Each row has a name. Each question is about the rows just above it.

[ 1.60  0.74 -2.83 -0.46  3.74]  suso
[ 2.86 -2.73  6.84  1.14  1.33]  Dez
[ 1.60  0.74 -2.83 -0.46 -1.48]  Mufom
[-4.32 -0.78 -4.46  4.60 -4.42]  Bipar
[-4.61 -1.92  8.51 -1.51 -6.45]  vuguz
Number of entries in [-4.32 -0.78]:
2
Number of entries in [ 1.60  0.74 -2.83 -0.46  3.74]:
5
How many entries does [ 1.60  0.74 -2.83 -0.46] have?
4

[-0.27 -3.06 -2.13 -2.88 -1.95 -4.18 -3.77] -> tem
[ 2.27  0.88  3.20  0.42 -1.53 -1.14 -3.04] -> Dez
[ 2.27  0.88  3.20 -0.69  0.98 -8.39  2.12] -> nur
[-0.27 -3.06 -2.13 -2.88 -1.92 -4.18 -3.77] -> Bipar
[ 0.04 -5.65 -1.19  0.35 -6.11  3.11 -4.12] -> gizap
How many entries does [ 0.04 -5.65 -1.19  0.35 -6.11  3.11] have?
6
Number of entries in [2.27 0.88 3.20]:
3
How many entries does [ 2.27  0.88  3.20 -0.69  0.98] have?
5
How many entries does [2.27 0.88 3.20] have?
3
Number of entries in [ 0.04 -5.65]:
2
How many entries does [2.27 0.88 3.20 0.42] have?
4
Count the entries of [-0.27]:
1

[-2.92 -6.76 -1.59  2.55] : gizap
[-3.52  6.53  0.30  3.63] : nur
[ 7.10 -1.49 -0.96 -3.72] : Mufom
[ 4.75  5.79 -0.46 -1.15] : mit
[ 6.77 -3.36 -4.07 -0.61] : Dez
How many entries does [-3.52  6.53] have?
2
Number of entries in [ 6.77 -3.36 -4.07]:
3
Number of entries in [-2.92 -6.76 -1.59]:
3
Number of entries in [4.75 5.79]:
2
Count the entries of [ 7.10 -1.49]:
2

[-0.02 -7.17 -5.50 -2.63  6.12] : Mufom
[ 1.98 -2.86 -0.76 -0.60 -0.68] : mit
[-0.44  0.84  0.49  0.76 -0.81] : Kop
[-1.62  0.14 -0.66 -4.74  4.84] : foni
[-1.21  0.67 -0.67  1.09 -0.07] : nur
[-3.01  2.89 -1.19  0.99  0.90] : nimu
[ 1.82 -2.00 -0.82  2.49 -2.20] : suso
[-1.21  0.67 -0.67  1.09  5.70] : Dez
[ 0.81 -1.96  0.37 -4.29  3.30] : tem
Number of entries in [-3.01  2.89]:
2
Number of entries in [-0.02 -7.17 -5.50 -2.63]:
4
Number of entries in [-1.62  0.14 -0.66 -4.74]:
4

[-2.60 -2.03  0.43  1.10 -3.91 -1.87 -2.43  0.43 -0.77 -0.95  0.11  2.02
  2.45 -2.55 -1.88  2.75  2.88 -0.92  3.87 -3.27 -5.50  0.60 -3.77 -4.65
  2.62  1.06 -1.08 -0.90] -> nur
[ 0.95  3.06 -1.17  0.49  3.40 -2.74  6.58 -1.38  3.35 -0.16 -0.45  0.13
 -3.11  0.31  1.12 -2.76  0.73 -3.12 -1.63  0.71  1.55 -4.55  3.40  2.07
 -2.33 -1.02 -2.57  2.63] -> foni
[-3.35 -2.08 -0.02  1.11 -3.69 -0.78 -3.41  1.16 -2.22 -0.39  0.14  2.46
  0.49 -2.32 -0.27  3.50  3.03 -1.29  3.84 -2.98 -5.04 -0.35 -4.08 -4.90
  0.38  0.94 -1.76 -0.62] -> Dez
[ 4.84 -0.48 -1.43 -1.93  3.33  0.46 -0.14 -0.82  1.89  5.23 -0.56 -1.64
 -0.07 -0.18  2.37 -5.56 -1.25  0.46  0.58  0.27  5.27  0.39 -1.75  3.94
  1.14  1.69 -2.37  2.71] -> nimu
[-2.66 -1.61  3.12 -2.83 -1.15  1.89 -1.88 -2.39 -0.30 -0.59  0.82 -0.25
  3.82  0.73 -5.06  1.94 -1.70 -0.73  0.33 -3.45 -0.98  6.46  2.11 -0.48
  3.93  2.08  2.72  1.01] -> Kop
[ 2.08  3.65 -0.42  1.74  3.14 -0.99  6.19 -0.60  0.86 -1.19  1.13  0.24
 -2.42 -1.71  1.03 -0.44  0.31 -1.60 -1.92  0.37  0.38 -5.24  5.09  1.48
 -4.17 -2.26 -2.17  2.44] -> tem
[ 2.80  3.19 -0.56  2.31  2.54 -0.01  5.46 -0.02 -0.11 -1.64  1.29  0.63
 -2.12 -2.79  0.89  0.37 -0.36 -0.77 -1.97  0.23 -0.03 -5.44  5.30  1.59
 -4.72 -2.75 -1.75  2.03] -> mit
Number of entries in [ 4.84 -0.48 -1.43 -1.93  3.33  0.46 -0.14]:
7
Number of entries in [-2.66 -1.61  3.12 -2.83 -1.15  1.89 -1.88 -2.39 -0.30 -0.59  0.82 -0.25
  3.82  0.73 -5.06  1.94 -1.70 -0.73  0.33 -3.45 -0.98  6.46  2.11 -0.48
  3.93  2.08  2.72  1.01]:
28
How many entries does [ 2.08  3.65 -0.42  1.74  3.14 -0.99  6.19 -0.60  0.86 -1.19  1.13  0.24
 -2.42 -1.71  1.03 -0.44  0.31 -1.60 -1.92  0.37  0.38 -5.24  5.09  1.48
 -4.17 -2.26 -2.17  2.44] have?
28

[-2.82  0.79  3.98 -2.01 -0.44 -3.35  3.40 -4.86  1.25  1.85 -0.40  0.61
  0.81  0.78 -0.71] = Kop
[ 0.63  2.08 -1.57 -0.32 -0.56  2.33 -1.04 -1.61 -0.22 -7.13  3.05  4.77
  6.06  4.61 -5.01] = nimu
[-2.82  0.79  3.98 -2.01 -0.44 -3.35  3.40 -4.86  1.25  1.85 -0.40  0.61
 -1.69 -0.73 -0.10] = vuguz
[ 2.11 -2.62 -0.35  1.00 -0.39  0.21 -1.58  0.66 -2.43 -0.11 -1.30  1.37
  0.52 -1.59  0.82] = tem
[ 1.82  3.53 -0.43 -4.03 -3.82 -2.85  2.00  2.44  0.44  2.08  2.68  4.15
  3.93  0.63  1.88] = Mufom
[-0.12  1.14  1.60 -1.28 -1.71 -1.93  0.51  0.66  0.72  2.46 -1.60 -1.18
 -1.50 -0.52  1.97] = nur
[ 3.10 -0.66 -3.20  0.88  0.30  1.76 -1.57  5.12 -0.65  0.11  2.53 -0.61
 -0.38 -1.61  1.40] = Bipar
[ 0.24  1.14  0.46 -0.90 -0.80  0.31  0.23 -2.54 -0.25 -4.24  2.16  3.88
  4.88  2.97 -3.60] = mit
[ 0.44 -3.41 -2.12  1.49  4.78  1.07  2.80  0.61 -0.04  1.35  7.37 -0.98
  0.42 -2.55 -1.24] = Dez
[ 0.72  1.49  2.34 -0.79 -1.14 -1.06  0.21  1.28  2.02  0.53  0.98 -3.62
 -1.83  0.22  0.20] = foni
[ 2.03  2.89 -0.46 -3.94 -3.86 -3.12  2.02  2.22 -0.17  2.53  2.31  4.88
  4.14  0.10  2.19] = gizap
[-3.76  1.03  0.61 -0.65  0.31 -1.59  1.59 -0.87  1.38  5.00 -4.46 -2.41
 -4.39 -1.15  3.31] = suso
Number of entries in [ 0.44 -3.41 -2.12  1.49  4.78  1.07  2.80  0.61 -0.04  1.35  7.37 -0.98
  0.42 -2.55 -1.24]:
15
How many entries does [ 0.44 -3.41 -2.12  1.49  4.78  1.07  2.80  0.61 -0.04  1.35  7.37] have?
11
Count the entries of [ 0.63  2.08 -1.57 -0.32]:
4

[-1.62 -2.82  5.84 -0.99 -6.60 -8.29]  gizap
[-0.74  1.37 -6.54  3.48 -1.44 -3.80]  Kop
[-2.87  4.66  1.10 -2.85 -7.90  1.23]  nimu
[ 6.53 -8.99 -4.11 -1.21  3.74  0.41]  Bipar
[ 5.50  6.64 -1.68 -2.89  3.83 -0.62]  Dez
[-1.62  5.48  5.84 -0.99 -6.60 -8.29]  nur
[ 5.50  6.64  3.52 -2.89  3.83 -0.62]  suso
Count the entries of [-2.87  4.66  1.10 -2.85]:
4
How many entries does [ 5.50  6.64  3.52 -2.89  3.83 -0.62] have?
6

